Here is a tiny trained network, its code and every weight. The questions are about switching its units off for an input and a target symbol, where a switched-off unit gives its printed mean instead of its output.

import numpy as np


def w(rows, s, z=0):
    codes = np.array(rows[::2]) - 128.0
    scale = np.full(codes.shape[1], s)
    scale[-1] = z or s
    return codes * scale


def f(y):
    return np.maximum(y, 0)


def softmax(a):
    e = np.exp(a - a.max(-1, keepdims=True))
    return e / e.sum(-1, keepdims=True)


def log_softmax(a):
    a = a - a.max(-1, keepdims=True)
    return a - np.log(np.exp(a).sum(-1, keepdims=True))


def net(x, mask):
    ids = ['ΘΛΞΠΣαεζημφψω'.index(c) for c in x.split()]
    T = len(ids)
    res = E[ids] + P[:T]
    u = 0
    for l in range(2):
        q, k, v = (res @ M[l].T for M in (Q, K, V))
        z = softmax(np.where(np.tri(T) > 0, q @ k.T / 3**0.5, -1e9)) @ v
        res = res + np.where(mask[u], z, O[l][:, -1]) @ O[l][:, :-1]
        u += 1
        y = f(res @ A[l][:, :-1].T + A[l][:, -1])
        res = res + np.where(mask[u : u + 4], y, B[l][:, -1]) @ B[l][:, :-1]
        u += 4
    return log_softmax(res[-1] @ U[:, :-1].T + U[:, -1])


Q, K, V, O, A, B = {}, {}, {}, {}, {}, {}
E = w([
[127,123,113,75,140,152,145,111,152],'Θ',
[60,112,202,142,67,14,176,145,124],'Λ',
[128,175,104,188,100,92,185,122,162],'Ξ',
[161,103,143,125,13,121,2,106,151],'Π',
[162,136,140,143,135,132,172,144,193],'Σ',
[132,128,97,68,150,107,125,112,149],'α',
[136,158,71,118,135,91,135,101,152],'ε',
[27,160,150,101,106,116,114,119,43],'ζ',
[136,119,150,112,125,196,181,129,172],'η',
[116,185,179,161,178,13,72,194,98],'μ',
[92,117,212,65,171,152,92,177,92],'φ',
[144,200,75,174,147,143,139,116,139],'ψ',
[159,152,122,116,172,161,131,139,163],'ω',
],0.007)
P = w([
[132,110,104,143,119,124,103,111,161],'0',
[84,144,79,106,102,124,111,202,192],'1',
[58,158,139,113,140,119,87,110,224],'2',
[79,142,113,120,167,127,144,148,174],'3',
[198,165,161,94,50,107,137,138,87],'4',
[150,155,222,126,141,101,117,3,128],'5',
[155,22,129,181,149,103,134,150,31],'6',
[102,239,163,43,61,119,130,209,159],'7',
[73,163,202,119,202,94,143,68,161],'8',
[42,175,157,81,155,107,161,193,169],'9',
[166,236,233,65,87,99,154,121,89],'10',
],0.0048)
Q[0] = w([
[34,9,74,215,231,129,123,126,145],'L0H0',
[251,44,146,188,127,119,133,59,4],'L0H0',
[151,82,43,124,103,132,165,253,70],'L0H0',
],0.029)
K[0] = w([
[130,77,152,171,253,108,198,41,77],'L0H0',
[49,207,124,68,184,115,192,159,191],'L0H0',
[151,94,67,117,149,119,210,207,55],'L0H0',
],0.032)
V[0] = w([
[149,233,86,251,177,140,151,133,116],'L0H0',
[118,110,214,232,52,101,176,168,188],'L0H0',
[85,178,83,144,99,9,59,114,69],'L0H0',
],0.022)
O[0] = w([
[128,136,102,10,129,97,123,85,119,14],'L0H0',
[126,143,35,149,192,92,104,128,49,255],'L0H0',
[132,5,128,85,130,130,158,140,124,247],'L0H0',
],0.014,0.0049)
A[0] = w([
[162,90,86,154,50,138,10,99,146,3],'L0N0',
[161,98,201,127,102,134,151,116,168,74],'L0N1',
[127,125,78,156,96,167,212,83,138,70],'L0N2',
[188,140,116,128,115,158,185,93,163,78],'L0N3',
],0.012,0.0029)
B[0] = w([
[176,34,88,93,19,129,3,25,185,161],'L0N0',
[28,92,78,124,178,137,129,232,207,254],'L0N1',
[98,100,46,117,107,180,167,170,42,180],'L0N2',
[148,178,103,111,134,82,115,147,201,166],'L0N3',
],0.0052,0.0043)
Q[1] = w([
[109,224,175,13,88,83,174,193,142],'L1H0',
[216,6,101,243,101,156,93,153,63],'L1H0',
[168,113,160,145,130,119,158,87,94],'L1H0',
],0.017)
K[1] = w([
[212,133,3,120,44,188,64,167,167],'L1H0',
[64,159,214,88,117,104,118,228,7],'L1H0',
[125,150,161,116,185,47,161,186,141],'L1H0',
],0.011)
V[1] = w([
[8,115,173,139,63,50,103,126,67],'L1H0',
[180,118,201,106,193,66,21,194,140],'L1H0',
[73,126,178,87,143,241,52,147,47],'L1H0',
],0.017)
O[1] = w([
[35,156,121,153,141,62,143,129,174,253],'L1H0',
[137,157,89,91,131,146,107,247,128,233],'L1H0',
[46,152,128,81,172,212,150,131,118,90],'L1H0',
],0.015,0.0045)
A[1] = w([
[179,252,197,74,91,101,127,62,137,1],'L1N0',
[99,123,207,232,102,171,160,153,165,122],'L1N1',
[176,251,240,113,60,169,114,85,169,74],'L1N2',
[93,217,163,243,119,193,137,141,123,141],'L1N3',
],0.014,0.0033)
B[1] = w([
[123,124,148,156,127,254,140,106,83,177],'L1N0',
[181,191,130,101,138,142,175,104,137,251],'L1N1',
[73,136,136,126,95,28,176,185,101,167],'L1N2',
[97,76,79,125,82,122,69,97,136,234],'L1N3',
],0.015,0.02)
U = w([
[93,142,170,112,189,153,183,115,141,184],'Θ',
[122,200,133,155,100,48,136,119,152,131],'Λ',
[172,127,86,72,142,75,123,57,72,103],'Ξ',
[150,2,200,139,64,129,84,122,196,254],'Π',
[203,171,141,104,122,163,148,141,162,74],'Σ',
[114,125,170,158,129,135,183,160,94,143],'α',
[134,112,113,155,136,137,141,122,135,134],'ε',
[84,169,122,85,116,139,90,61,162,158],'ζ',
[139,85,151,54,91,183,154,82,103,9],'η',
[114,154,98,198,180,94,108,195,123,118],'μ',
[89,76,113,49,130,155,116,161,119,112],'φ',
[115,91,128,169,79,135,116,100,112,38],'ψ',
[159,220,113,181,176,174,80,120,83,183],'ω',
],0.0059,0.004)

Each question gives the input, a string of symbols that net reads in full, and the target symbol t.
The units are the heads (3 rows each of Q, K, V and O) and the neurons (one row each of A and B). Each row of codes is followed by its name. A weight is (code - 128) times the scale printed after its matrix; where a second scale follows, it is the last column's (O, A, B and U).
mask holds one flag per unit, layer by layer, with each layer's heads first. A switched-off unit (its flag False) gives its mean, the last column of its rows in O or B, instead of its output. The means were averaged over made-up inputs and are rounded, as every weight is.
A unit's drop is (log p(t) with every unit on - log p(t) with that unit switched off) / (log p(t) with every unit on - log p(t) with every unit switched off).
The circuit of an input: a set's keep is (log p(t) with only the set's units on - log p(t) with every unit switched off) / (log p(t) with every unit on - log p(t) with every unit switched off). Starting from all 10 units, units are removed one at a time, each time the one whose removal leaves the highest keep (on an exact tie, the one counted first), for as long as the keep stays at least 0.8.
units of the circuit, in order: the units of the circuit, biggest drop first
top k neurons: the k neurons with the biggest drops, biggest first
top k neurons in layer l: the k neurons of layer l with the biggest drops, biggest first
input μ Θ Θ ε α Σ, target Λ: top 3 neurons in layer 1	(L1N2, L1N1, L1N0)
input η φ ε Ξ μ, target ζ: units of the circuit, in order	(L0H0, L1N3, L1N1, L1H0)
input ε Σ α α Θ Λ Θ μ, target Λ: top 2 neurons	(L1N2, L1N1)
input ψ Σ Σ Ξ Σ ω φ φ α ψ Ξ, target ζ: units of the circuit, in order	(L1N3, L0H0, L1N1, L1H0)
input Σ Σ Ξ ε α Ξ Σ Λ η φ Π, target φ: units of the circuit, in order	(L1H0, L0H0)
input Λ φ Θ μ ζ ζ, target Λ: units of the circuit, in order	(L0H0, L1N2)
input μ α ω Σ Π Σ α η ε ψ, target μ: units of the circuit, in order	(L1H0, L0H0)
input Ξ Θ μ, target Ξ: units of the circuit, in order	(L0H0)
input φ Σ φ ε ε Π ε, target φ: top 2 neurons	(L0N0, L1N1)
input Θ Σ Ξ, target Λ: units of the circuit, in order	(L1N2, L0H0)
input ζ φ Θ α α η η η, target Σ: units of the circuit, in order	(L0H0, L1N1)
input Π Θ ζ ω ζ α ψ φ ψ Ξ, target φ: units of the circuit, in order	(L1H0, L1N3, L0H0)
input Θ ψ ε ζ Σ η Θ ψ Σ, target ψ: top 3 neurons	(L1N0, L1N3, L1N2)
input α α ω, target Σ: top 2 neurons	(L0N1, L1N1)
input Π η α Σ, target Σ: top 3 neurons	(L1N1, L1N3, L1N2)
input μ φ ζ Θ Ξ Θ, target Θ: top 3 neurons	(L1N3, L0N1, L1N1)
input Σ Σ Θ Θ Θ, target ω: top 2 neurons	(L1N0, L1N3)
input Σ Ξ Θ Θ Ξ ψ ψ μ η, target η: units of the circuit, in order	(L0H0, L1N0, L1H0)
input Θ Ξ ψ ψ α Θ ε Θ, target Σ: top neuron	(L0N1)
input ω ζ Π ψ, target ζ: units of the circuit, in order	(L1H0, L1N3)
input η α Σ Ξ Σ α, target ω: top 2 neurons	(L1N0, L1N3)
